Below is a small trained network, with its code and all its weights. Each question gives an input and a class and asks what happens when units are switched off, that is, made to give their printed mean instead of their output.

import numpy as np


def w(rows, s, z=0):
    codes = np.array(rows[::2]) - 128.0
    scale = np.full(codes.shape[1], s)
    scale[-1] = z or s
    return codes * scale


def norm(h):
    return h / np.sqrt((h * h).mean(-1, keepdims=True) + 1e-5)


def f(y):
    return y / 2 * (1 + np.tanh(0.7978845608 * (y + 0.044715 * y**3)))


def log_softmax(a):
    a = a - a.max(-1, keepdims=True)
    return a - np.log(np.exp(a).sum(-1, keepdims=True))


def net(x, mask):
    res = np.array(x, float).reshape(1, 7) / 4 @ E
    u = 0
    for l in range(4):
        y = f(norm(res) @ A[l][:, :-1].T + A[l][:, -1])
        res = res + np.where(mask[u : u + 10], y, B[l][:, -1]) @ B[l][:, :-1]
        u += 10
    return log_softmax(norm(res)[-1] @ U[:, :-1].T + U[:, -1])


A, B = {}, {}
E = w([
[84,160,79,70,54,185,90,80,73,105],'x0',
[145,141,122,120,162,64,132,133,63,28],'x1',
[134,130,124,128,130,128,125,125,128,127],'x2',
[184,31,102,169,98,171,174,110,100,107],'x3',
[199,107,255,43,143,183,53,107,122,102],'x4',
[181,169,113,84,60,154,172,202,177,117],'x5',
[132,170,136,137,178,183,181,115,107,137],'x6',
],0.013)
A[0] = w([
[137,205,133,129,223,219,217,119,75,129,1],'0.n0',
[178,40,76,124,115,154,187,133,77,89,83],'0.n1',
[124,17,111,111,149,180,177,188,92,129,65],'0.n2',
[171,190,142,122,79,122,153,170,164,93,85],'0.n3',
[246,136,149,181,206,69,141,167,154,152,41],'0.n4',
[151,76,111,114,57,20,63,119,180,117,17],'0.n5',
[90,255,128,76,176,80,86,188,134,138,62],'0.n6',
[150,208,74,135,75,191,57,134,21,101,51],'0.n7',
[150,172,152,134,130,80,180,177,61,8,83],'0.n8',
[177,173,99,113,93,157,153,195,188,56,42],'0.n9',
],0.0097,0.0098)
B[0] = w([
[131,202,166,152,170,215,230,121,104,144,168],'0.n0',
[162,220,196,205,82,90,104,95,189,101,218],'0.n1',
[153,180,153,188,76,84,86,87,171,119,170],'0.n2',
[130,110,173,125,115,99,139,120,13,216,176],'0.n3',
[48,86,148,40,110,116,212,57,209,108,214],'0.n4',
[124,95,124,132,82,94,53,143,144,118,166],'0.n5',
[191,167,181,241,61,91,123,60,187,103,253],'0.n6',
[68,71,147,62,126,93,201,88,219,101,212],'0.n7',
[212,107,2,72,233,143,63,88,168,144,235],'0.n8',
[164,132,152,82,81,68,168,121,58,225,174],'0.n9',
],0.016,0.0045)
A[1] = w([
[93,168,49,168,146,78,169,201,105,127,46],'1.n0',
[51,140,87,70,80,153,124,101,105,99,16],'1.n1',
[123,156,125,102,162,78,121,174,88,64,74],'1.n2',
[75,82,161,173,201,84,98,96,29,148,1],'1.n3',
[112,181,136,172,134,109,81,134,131,145,67],'1.n4',
[120,116,111,135,118,197,101,150,205,251,5],'1.n5',
[110,65,164,133,194,79,183,227,162,121,49],'1.n6',
[177,109,204,83,177,164,88,184,102,81,102],'1.n7',
[97,65,108,121,82,92,45,239,152,109,39],'1.n8',
[82,238,144,89,170,85,84,186,148,124,47],'1.n9',
],0.016,0.0058)
B[1] = w([
[96,114,145,135,113,177,75,226,172,132,202],'1.n0',
[123,110,129,79,127,116,191,88,207,125,200],'1.n1',
[185,107,92,85,163,155,123,100,133,107,137],'1.n2',
[144,133,109,138,128,125,133,79,74,250,181],'1.n3',
[124,150,149,141,140,116,110,107,136,131,203],'1.n4',
[200,154,71,85,207,97,104,110,127,73,254],'1.n5',
[111,117,118,72,108,118,199,77,190,122,186],'1.n6',
[97,100,126,139,127,186,74,208,177,152,216],'1.n7',
[110,66,161,121,89,40,107,137,102,127,204],'1.n8',
[192,175,136,148,86,115,143,93,159,137,165],'1.n9',
],0.022,0.0054)
A[2] = w([
[106,222,129,141,216,252,220,161,91,115,35],'2.n0',
[56,166,60,77,55,194,103,85,64,72,44],'2.n1',
[93,95,101,110,126,43,74,158,91,93,42],'2.n2',
[193,152,116,59,65,106,187,252,61,143,17],'2.n3',
[54,100,121,162,166,125,108,53,50,161,34],'2.n4',
[182,96,142,175,95,105,126,105,131,139,74],'2.n5',
[38,154,21,180,118,106,149,194,120,112,74],'2.n6',
[114,112,115,153,116,188,136,104,182,123,113],'2.n7',
[165,127,34,99,232,97,76,153,69,71,2],'2.n8',
[214,6,98,221,76,192,169,112,97,74,14],'2.n9',
],0.018,0.003)
B[2] = w([
[154,6,145,156,39,75,67,93,100,114,220],'2.n0',
[142,115,168,118,133,127,205,109,232,152,146],'2.n1',
[177,46,142,180,105,160,156,104,107,110,200],'2.n2',
[111,145,119,122,160,149,143,80,85,248,193],'2.n3',
[170,171,128,96,108,148,172,133,102,215,169],'2.n4',
[82,136,121,131,163,123,130,113,78,102,237],'2.n5',
[164,115,161,145,145,203,108,176,185,153,176],'2.n6',
[95,124,102,112,165,79,139,179,89,109,237],'2.n7',
[183,144,35,116,189,156,122,123,106,57,255],'2.n8',
[155,220,181,137,125,73,65,101,206,143,176],'2.n9',
],0.023,0.0072)
A[3] = w([
[107,177,122,86,9,229,142,88,110,72,19],'3.n0',
[119,86,194,119,81,115,135,109,67,81,142],'3.n1',
[109,119,254,27,139,216,85,154,51,87,4],'3.n2',
[66,120,171,131,169,240,82,240,115,103,72],'3.n3',
[105,252,208,222,144,155,101,99,147,73,35],'3.n4',
[74,166,151,95,148,225,147,152,30,178,49],'3.n5',
[75,122,135,48,155,78,177,136,128,97,52],'3.n6',
[90,128,137,190,206,149,126,140,110,66,101],'3.n7',
[173,147,165,100,87,159,103,223,114,104,92],'3.n8',
[118,33,171,189,64,181,133,163,42,78,13],'3.n9',
],0.016,0.0031)
B[3] = w([
[119,119,164,188,196,45,168,152,194,165,133],'3.n0',
[118,76,109,151,191,88,107,136,77,119,180],'3.n1',
[193,97,102,240,142,171,190,160,211,149,150],'3.n2',
[105,144,18,133,56,128,128,233,130,139,167],'3.n3',
[118,200,134,103,92,48,90,207,86,104,253],'3.n4',
[32,176,109,88,102,153,128,101,26,118,154],'3.n5',
[3,145,134,104,100,165,124,110,96,90,194],'3.n6',
[96,162,101,103,112,148,188,141,65,123,157],'3.n7',
[34,154,92,206,119,152,158,114,119,129,149],'3.n8',
[44,115,132,97,74,100,54,170,87,110,186],'3.n9',
],0.018,0.011)
U = w([
[147,237,201,167,99,69,82,127,143,94,118],'0',
[74,84,158,82,135,120,222,99,194,99,116],'1',
[214,133,80,100,179,173,100,109,119,64,112],'2',
[144,152,140,115,114,164,142,99,56,243,109],'3',
[109,105,142,169,102,216,83,247,151,132,115],'4',
[97,122,106,102,111,116,104,147,64,107,251],'5',
[145,31,170,152,80,98,86,111,65,104,102],'6',
[83,133,191,154,158,185,173,169,10,54,37],'7',
],0.014,0.013)

Each question gives the input, the list of numbers given to net, and the class t.
The units are the neurons (one row each of A and B). Each row of codes is followed by its name. A weight is (code - 128) times the scale printed after its matrix; where a second scale follows, it is the last column's (A, B and U).
mask holds one flag per neuron, layer by layer. A switched-off neuron (its flag False) gives its mean, the last column of its row in B, instead of its output. The means were averaged over made-up inputs and are rounded, as every weight is.
A unit's drop is (log p(t) with every unit on - log p(t) with that unit switched off) / (log p(t) with every unit on - log p(t) with every unit switched off).
The circuit of an input: a set's keep is (log p(t) with only the set's units on - log p(t) with every unit switched off) / (log p(t) with every unit on - log p(t) with every unit switched off). Starting from the 12 units with the biggest drops (on a tie, the unit counted first), units are removed one at a time, each time the one whose removal leaves the highest keep (on an exact tie, the one counted first), for as long as the keep stays at least 0.8.
units of the circuit, in order: the units of the circuit, biggest drop first
most important unit: the unit with the biggest drop
top k neurons: the k neurons with the biggest drops, biggest first
top k neurons in layer l: the k neurons of layer l with the biggest drops, biggest first
input [-2,-1,-6,-4,-5,-8,3], class 3: units of the circuit, in order	[1.n3]
input [4,-6,0,6,2,8,-7], class 3: top 2 neurons	[2.n3, 0.n8]
input [2,-2,3,0,-2,4,-8], class 6: units of the circuit, in order	[1.n8, 2.n2]
input [5,-4,8,2,6,-8,-7], class 3: top 2 neurons	[1.n3, 2.n4]
input [-2,-7,4,0,-8,-1,7], class 4: top 3 neurons	[1.n0, 2.n6, 0.n8]
input [0,-6,5,6,7,-6,3], class 4: top 3 neurons	[1.n7, 0.n6, 0.n8]
input [2,0,-3,7,-3,8,-6], class 3: units of the circuit, in order	[0.n9, 2.n3]
input [4,-7,-7,-7,-7,3,-1], class 0: top 4 neurons in layer 1	[1.n9, 1.n5, 1.n4, 1.n7]
input [1,5,6,5,6,-2,6], class 4: top 3 neurons	[1.n7, 0.n6, 1.n5]
input [-5,-7,4,7,5,-8,5], class 3: units of the circuit, in order	[1.n3, 2.n4]
input [-2,8,-1,7,-6,0,4], class 2: top 3 neurons	[0.n8, 2.n8, 0.n6]
input [8,3,-3,-6,-8,4,3], class 1: top 3 neurons in layer 1	[1.n1, 1.n7, 1.n9]
input [5,8,-3,6,-6,2,3], class 2: units of the circuit, in order	[0.n8, 2.n8]
input [2,-7,2,-6,-5,0,4], class 2: most important unit	1.n5
input [-1,5,2,4,-6,6,4], class 3: top 2 neurons	[0.n9, 2.n3]
input [4,4,4,4,6,2,-3], class 4: top 2 neurons	[1.n7, 0.n6]
input [5,6,4,2,6,-1,2], class 2: top 3 neurons	[0.n8, 2.n8, 0.n4]
input [5,-7,-8,-6,8,7,-5], class 4: top 3 neurons	[1.n7, 0.n8, 3.n2]
input [5,0,-6,-2,-2,5,-8], class 6: top 3 neurons	[1.n8, 2.n2, 0.n5]
input [-1,1,2,3,-8,7,0], class 4: most important unit	1.n0
input [6,-3,-1,5,7,1,5], class 4: top 2 neurons	[1.n7, 0.n6]
input [-4,-1,1,-7,-3,-1,-8], class 6: units of the circuit, in order	[0.n5, 2.n2]
input [8,7,-5,-1,-6,8,-6], class 1: top 2 neurons	[0.n7, 1.n1]
input [2,3,-5,-8,-5,-7,-3], class 0: top 3 neurons	[0.n6, 1.n9, 0.n3]
input [-2,-3,7,-8,-8,4,1], class 0: top 3 neurons	[0.n6, 1.n9, 1.n4]
input [0,1,-7,-8,-8,-7,1], class 0: top 4 neurons in layer 1	[1.n9, 1.n4, 1.n3, 1.n7]
input [6,-3,-3,-6,-3,-1,4], class 0: most important unit	0.n6
input [0,-6,1,-7,-8,-7,8], class 4: top 2 neurons in layer 2	[2.n6, 2.n9]
input [-2,-8,-7,8,6,-2,0], class 0: top 2 neurons in layer 0	[0.n2, 0.n8]
input [6,4,1,0,-3,6,-8], class 6: top 2 neurons in layer 0	[0.n5, 0.n4]
